Below are the code and all the weights of a small trained network. Each question names an input and a class and asks about switching units off, where a switched-off unit gives its printed mean instead of its output.

import numpy as np


def w(rows, s, z=0):
    codes = np.array(rows[::2]) - 128.0
    scale = np.full(codes.shape[1], s)
    scale[-1] = z or s
    return codes * scale


def f(y):
    return y / 2 * (1 + np.tanh(0.7978845608 * (y + 0.044715 * y**3)))


def log_softmax(a):
    a = a - a.max(-1, keepdims=True)
    return a - np.log(np.exp(a).sum(-1, keepdims=True))


def net(x, mask):
    res = np.array(x, float).reshape(1, 5) / 4 @ E
    y = f(res @ A[0][:, :-1].T + A[0][:, -1])
    res = res + np.where(mask, y, B[0][:, -1]) @ B[0][:, :-1]
    return log_softmax(res[-1] @ U[:, :-1].T + U[:, -1])


A, B = {}, {}
E = w([
[128,151,126,118,91,141,140,104,160,61],'x0',
[149,169,82,119,98,116,69,11,143,200],'x1',
[195,175,38,172,115,55,242,110,44,87],'x2',
[95,64,32,191,214,157,84,119,170,103],'x3',
[157,147,129,160,106,152,134,158,141,162],'x4',
],0.012)
A[0] = w([
[153,134,60,192,192,136,235,154,133,95,193],'N1',
[124,142,132,100,122,119,148,76,90,122,102],'N2',
[114,42,41,199,90,98,173,162,145,91,103],'N3',
[99,113,154,92,42,142,134,61,100,206,229],'N4',
[77,137,162,113,99,176,129,175,82,87,232],'N5',
[93,100,141,150,187,184,85,152,168,85,216],'N6',
[84,126,131,151,154,189,118,162,143,119,189],'N7',
[103,143,187,118,92,120,159,174,83,109,136],'N8',
[117,105,171,138,172,125,146,122,194,124,134],'N9',
[133,168,147,103,110,148,118,88,145,156,130],'N10',
[160,164,182,130,116,112,87,58,161,138,160],'N11',
[171,222,85,118,75,35,158,103,67,164,186],'N12',
[96,133,176,98,95,161,72,125,196,192,247],'N13',
[76,140,2,189,124,162,73,21,181,171,7],'N14',
[115,150,245,126,97,108,126,141,103,134,198],'N15',
],0.0094,0.0022)
B[0] = w([
[82,100,154,124,64,105,145,169,61,118,206],'N1',
[127,159,105,153,135,149,157,110,129,144,159],'N2',
[87,42,109,103,81,91,99,174,100,114,186],'N3',
[167,115,54,124,110,58,2,105,137,96,206],'N4',
[139,153,195,87,124,114,129,105,192,183,172],'N5',
[187,123,108,127,174,145,73,168,177,119,205],'N6',
[142,128,90,91,192,157,79,166,215,110,174],'N7',
[65,116,226,154,199,78,158,115,164,169,178],'N8',
[150,171,128,97,162,163,86,133,128,170,157],'N9',
[147,88,28,80,100,131,87,142,101,128,169],'N10',
[101,119,59,99,101,108,146,143,86,125,183],'N11',
[90,194,76,209,190,154,152,121,57,153,250],'N12',
[141,107,147,24,115,78,129,104,112,145,215],'N13',
[88,177,216,61,180,83,202,119,154,198,233],'N14',
[174,123,122,139,123,28,154,139,131,206,195],'N15',
],0.0087,0.017)
U = w([
[176,126,208,98,117,104,121,106,222,172,242],'0',
[102,51,50,75,4,94,49,208,85,101,137],'1',
[49,127,168,139,106,112,219,133,126,162,129],'2',
[154,154,65,193,99,162,119,64,106,123,6],'3',
[171,108,120,145,148,255,4,227,177,66,66],'4',
],0.009,0.0019)

Each question gives the input, the list of numbers given to net, and the class t.
The units are the neurons (one row each of A and B). Each row of codes is followed by its name. A weight is (code - 128) times the scale printed after its matrix; where a second scale follows, it is the last column's (A, B and U).
mask holds one flag per neuron, in row order. A switched-off neuron (its flag False) gives its mean, the last column of its row in B, instead of its output. The means were averaged over made-up inputs and are rounded, as every weight is.
A unit's drop is (log p(t) with every unit on - log p(t) with that unit switched off) / (log p(t) with every unit on - log p(t) with every unit switched off).
The circuit of an input: a set's keep is (log p(t) with only the set's units on - log p(t) with every unit switched off) / (log p(t) with every unit on - log p(t) with every unit switched off). Starting from the 12 units with the biggest drops (on a tie, the unit counted first), units are removed one at a time, each time the one whose removal leaves the highest keep (on an exact tie, the one counted first), for as long as the keep stays at least 0.8.
circuit, biggest first: the units of the circuit, biggest drop first
top k neurons: the k neurons with the biggest drops, biggest first
drop when u is switched off: that unit's drop, to one decimal
input [-5,-7,3,1,4], class 1: top neuron -> N14
input [-5,3,0,4,-7], class 0: top 2 neurons -> N12; N1
input [-5,-7,0,-6,-8], class 0: top 3 neurons -> N12; N5; N1
input [-7,8,3,0,8], class 3: top 2 neurons -> N4; N12
input [0,2,-1,-2,-7], class 1: top 2 neurons -> N14; N12
input [-7,1,-6,7,6], class 0: top 3 neurons -> N14; N13; N12
input [-1,7,3,1,4], class 2: top 2 neurons -> N14; N6
input [4,0,-7,2,-4], class 4: top 4 neurons -> N6; N7; N8; N15
input [-2,-3,8,1,0], class 1: top 4 neurons -> N3; N14; N1; N5
input [-3,2,8,-1,2], class 3: top 3 neurons -> N12; N14; N8
input [-5,-3,-6,1,-8], class 4: drop when N14 is switched off -> 1.0
input [-1,1,2,8,-7], class 2: drop when N1 is switched off -> 0.1
input [-2,-4,-2,-5,-6], class 0: drop when N12 is switched off -> 0.2
input [7,1,-2,-2,7], class 1: circuit, biggest first -> N14
